Here is a tiny trained network, its code and every weight. The questions are about switching its units off for an input and a target symbol, where a switched-off unit gives its printed mean instead of its output.

import numpy as np


def w(rows, s, z=0):
    codes = np.array(rows[::2]) - 128.0
    scale = np.full(codes.shape[1], s)
    scale[-1] = z or s
    return codes * scale


def f(y):
    return np.maximum(y, 0)


def softmax(a):
    e = np.exp(a - a.max(-1, keepdims=True))
    return e / e.sum(-1, keepdims=True)


def log_softmax(a):
    a = a - a.max(-1, keepdims=True)
    return a - np.log(np.exp(a).sum(-1, keepdims=True))


def net(x, mask):
    ids = ['αθλμξστφ'.index(c) for c in x.split()]
    T = len(ids)
    res = E[ids] + P[:T]
    q, k, v = (res @ M[0].T for M in (Q, K, V))
    z = softmax(np.where(np.tri(T) > 0, q @ k.T / 2**0.5, -1e9)) @ v
    res = res + np.where(mask[0], z, O[0][:, -1]) @ O[0][:, :-1]
    y = f(res @ A[0][:, :-1].T + A[0][:, -1])
    res = res + np.where(mask[1:13], y, B[0][:, -1]) @ B[0][:, :-1]
    return log_softmax(res[-1] @ U[:, :-1].T + U[:, -1])


Q, K, V, O, A, B = {}, {}, {}, {}, {}, {}
E = w([
[96,202,105,66,202,133],'α',
[136,76,115,112,176,88],'θ',
[77,137,210,164,146,149],'λ',
[117,144,153,99,103,65],'μ',
[234,154,125,92,1,130],'ξ',
[207,138,58,62,137,136],'σ',
[164,133,217,168,28,188],'τ',
[154,109,124,133,183,196],'φ',
],0.0069)
P = w([
[174,155,151,158,168,99],'0',
[205,124,211,118,183,92],'1',
[114,144,117,141,110,149],'2',
[156,103,214,59,153,143],'3',
[220,196,143,217,171,76],'4',
[73,79,132,64,88,179],'5',
[116,167,65,213,109,119],'6',
[191,88,255,46,168,130],'7',
[53,142,32,149,76,158],'8',
[99,64,188,14,110,181],'9',
[130,195,51,253,121,101],'10',
[44,37,105,76,80,179],'11',
[53,142,19,197,67,125],'12',
[125,81,178,43,126,192],'13',
],0.0056)
Q[0] = w([
[197,140,219,78,177,117],'H1',
[158,201,82,252,139,88],'H1',
],0.029)
K[0] = w([
[213,218,140,229,190,63],'H1',
[197,107,254,21,181,126],'H1',
],0.021)
V[0] = w([
[114,122,128,100,116,4],'H1',
[120,38,103,166,220,122],'H1',
],0.024)
O[0] = w([
[39,119,105,59,55,96,158],'H1',
[100,8,99,163,153,160,253],'H1',
],0.013,0.0042)
A[0] = w([
[101,135,67,125,199,143,78],'N1',
[171,181,138,120,165,106,4],'N2',
[60,163,117,100,234,121,50],'N3',
[80,155,131,73,88,68,154],'N4',
[204,106,73,62,98,154,162],'N5',
[98,166,139,116,115,106,93],'N6',
[139,130,67,64,181,42,138],'N7',
[53,136,249,204,81,134,141],'N8',
[106,124,135,120,211,41,65],'N9',
[77,142,99,113,73,169,120],'N10',
[174,67,153,176,36,130,95],'N11',
[171,89,146,155,27,123,92],'N12',
],0.012,0.0036)
B[0] = w([
[152,89,140,50,143,153,230],'N1',
[132,61,216,68,84,137,168],'N2',
[88,206,107,79,163,207,145],'N3',
[93,135,110,242,73,180,254],'N4',
[154,115,53,152,139,84,211],'N5',
[188,107,98,125,149,173,174],'N6',
[128,134,90,54,127,48,222],'N7',
[129,150,150,96,239,4,180],'N8',
[56,124,130,105,126,179,167],'N9',
[98,97,191,115,142,93,243],'N10',
[156,111,197,122,62,162,232],'N11',
[122,156,128,46,85,155,164],'N12',
],0.017,0.0041)
U = w([
[88,222,72,51,154,161,162],'α',
[63,39,126,80,97,122,161],'θ',
[117,156,137,146,205,72,115],'λ',
[66,130,146,204,86,117,145],'μ',
[171,153,131,102,4,156,3],'ξ',
[184,165,31,81,127,47,167],'σ',
[146,167,208,75,90,99,25],'τ',
[167,87,156,197,147,208,162],'φ',
],0.004,0.0043)

Each question gives the input, a string of symbols that net reads in full, and the target symbol t.
The units are the heads (2 rows each of Q, K, V and O) and the neurons (one row each of A and B). Each row of codes is followed by its name. A weight is (code - 128) times the scale printed after its matrix; where a second scale follows, it is the last column's (O, A, B and U).
mask holds one flag per unit, heads first, then neurons. A switched-off unit (its flag False) gives its mean, the last column of its rows in O or B, instead of its output. The means were averaged over made-up inputs and are rounded, as every weight is.
A unit's drop is (log p(t) with every unit on - log p(t) with that unit switched off) / (log p(t) with every unit on - log p(t) with every unit switched off).
The circuit of an input: a set's keep is (log p(t) with only the set's units on - log p(t) with every unit switched off) / (log p(t) with every unit on - log p(t) with every unit switched off). Starting from the 12 units with the biggest drops (on a tie, the unit counted first), units are removed one at a time, each time the one whose removal leaves the highest keep (on an exact tie, the one counted first), for as long as the keep stays at least 0.8.
units of the circuit, in order: the units of the circuit, biggest drop first
most important unit: the unit with the biggest drop
k most important neurons: the k neurons with the biggest drops, biggest first
drop when u is switched off: that unit's drop, to one decimal
input σ θ θ ξ τ ξ μ σ σ, target ξ: units of the circuit, in order -> (H1; N2; N4)
input σ λ θ θ α, target α: most important unit -> N3
input σ φ μ σ μ, target φ: units of the circuit, in order -> (H1; N7)
input φ φ θ σ μ μ θ λ, target μ: 2 most important neurons -> (N4; N1)
input μ μ ξ, target μ: 3 most important neurons -> (N4; N10; N1)
input σ τ α τ σ θ θ, target τ: 2 most important neurons -> (N2; N4)
input θ φ μ μ φ θ θ ξ α σ φ μ σ, target σ: 3 most important neurons -> (N5; N7; N11)
input θ θ σ ξ θ μ θ, target ξ: units of the circuit, in order -> (H1; N4; N2)
input μ μ τ θ α α ξ τ ξ φ μ α, target ξ: 3 most important neurons -> (N4; N2; N6)
input θ θ λ φ μ μ λ α τ φ φ μ, target τ: units of the circuit, in order -> (H1; N2)
input φ φ α θ, target φ: 2 most important neurons -> (N7; N8)
input φ σ θ θ τ, target τ: units of the circuit, in order -> (N11; N8; N12)
input φ θ θ φ μ θ θ φ, target μ: units of the circuit, in order -> (N4; H1)
input μ λ λ ξ, target ξ: most important unit -> N4
input θ φ α λ τ ξ θ λ α, target ξ: 2 most important neurons -> (N2; N4)
input α μ φ σ θ θ θ μ φ τ θ θ φ, target τ: 2 most important neurons -> (N2; N4)
input λ θ θ φ θ α ξ, target φ: 2 most important neurons -> (N7; N11)
input σ μ θ θ σ, target μ: drop when N4 is switched off -> 2.5
input θ θ λ τ, target τ: drop when N2 is switched off -> 0.0
input μ τ μ λ σ θ σ λ, target λ: drop when N8 is switched off -> 0.7
input μ ξ θ θ θ μ φ μ θ φ φ λ θ λ, target φ: most important unit -> H1
